Below are the code and all the weights of a small trained network. Each question names an input and a class and asks about switching units off, where a switched-off unit gives its printed mean instead of its output.

import numpy as np


def w(rows, s, z=0):
    codes = np.array(rows[::2]) - 128.0
    scale = np.full(codes.shape[1], s)
    scale[-1] = z or s
    return codes * scale


def f(y):
    return y / 2 * (1 + np.tanh(0.7978845608 * (y + 0.044715 * y**3)))


def log_softmax(a):
    a = a - a.max(-1, keepdims=True)
    return a - np.log(np.exp(a).sum(-1, keepdims=True))


def net(x, mask):
    res = np.array(x, float).reshape(1, 4) / 4 @ E
    y = f(res @ A[0][:, :-1].T + A[0][:, -1])
    res = res + np.where(mask, y, B[0][:, -1]) @ B[0][:, :-1]
    return log_softmax(res[-1] @ U[:, :-1].T + U[:, -1])


A, B = {}, {}
E = w([
[94,2,196,141,184,151,55,132,132,162,153,92],'x0',
[114,95,204,112,64,168,129,175,184,155,141,88],'x1',
[103,68,176,201,65,203,243,78,134,117,136,148],'x2',
[71,163,109,104,140,124,171,50,186,207,25,136],'x3',
],0.0094)
A[0] = w([
[211,136,114,160,2,142,246,145,115,112,117,193,6],'N0',
[189,96,123,157,126,106,138,199,121,113,169,123,73],'N1',
[142,126,85,204,133,76,133,68,89,131,89,176,237],'N2',
[115,150,96,8,165,66,80,113,144,229,72,118,125],'N3',
[193,93,151,114,75,116,92,199,120,110,209,97,131],'N4',
[59,169,118,68,181,37,79,131,194,163,72,67,153],'N5',
[129,51,156,133,168,168,82,128,136,153,147,105,103],'N6',
[88,160,152,177,78,172,177,86,183,135,126,117,244],'N7',
],0.0072,0.0025)
B[0] = w([
[152,40,114,140,26,130,141,55,99,164,22,221,255],'N0',
[114,124,103,96,121,110,122,171,147,137,174,67,182],'N1',
[113,86,96,92,106,109,173,113,56,85,136,102,199],'N2',
[107,108,50,34,131,43,187,155,30,76,94,89,241],'N3',
[109,189,87,96,181,119,76,217,210,120,143,80,232],'N4',
[135,73,82,107,123,69,155,126,37,67,46,108,235],'N5',
[55,132,204,207,91,164,109,124,198,202,144,133,199],'N6',
[140,96,146,103,130,188,120,68,113,197,98,254,240],'N7',
],0.0082)
U = w([
[160,98,82,83,139,74,189,156,78,61,115,93,128],'0',
[149,172,144,142,143,160,103,190,228,144,172,79,13],'1',
[158,1,142,150,101,183,173,74,128,190,93,185,252],'2',
],0.0082,0.0017)

Each question gives the input, the list of numbers given to net, and the class t.
The units are the neurons (one row each of A and B). Each row of codes is followed by its name. A weight is (code - 128) times the scale printed after its matrix; where a second scale follows, it is the last column's (A, B and U).
mask holds one flag per neuron, in row order. A switched-off neuron (its flag False) gives its mean, the last column of its row in B, instead of its output. The means were averaged over made-up inputs and are rounded, as every weight is.
A unit's drop is (log p(t) with every unit on - log p(t) with that unit switched off) / (log p(t) with every unit on - log p(t) with every unit switched off).
The circuit of an input: a set's keep is (log p(t) with only the set's units on - log p(t) with every unit switched off) / (log p(t) with every unit on - log p(t) with every unit switched off). Starting from all 8 units, units are removed one at a time, each time the one whose removal leaves the highest keep (on an exact tie, the one counted first), for as long as the keep stays at least 0.8.
circuit, biggest first: the units of the circuit, biggest drop first
top k neurons: the k neurons with the biggest drops, biggest first
drop when u is switched off: that unit's drop, to one decimal
input [8,-7,2,8], class 0: circuit, biggest first => N3; N0
input [2,3,-2,2], class 0: top 2 neurons => N0; N7
input [5,2,1,-2], class 1: top neuron => N0
input [6,-3,0,6], class 0: top 2 neurons => N3; N0
input [-8,-5,0,3], class 2: top 2 neurons => N0; N4
input [6,4,-6,-2], class 1: top 4 neurons => N6; N4; N0; N2
input [-8,-1,5,-6], class 2: drop when N0 is switched off => 0.3
input [-8,5,1,-5], class 2: drop when N0 is switched off => 1.4
input [-7,5,2,-4], class 2: drop when N0 is switched off => 0.5
input [7,0,-1,7], class 0: drop when N3 is switched off => 0.7
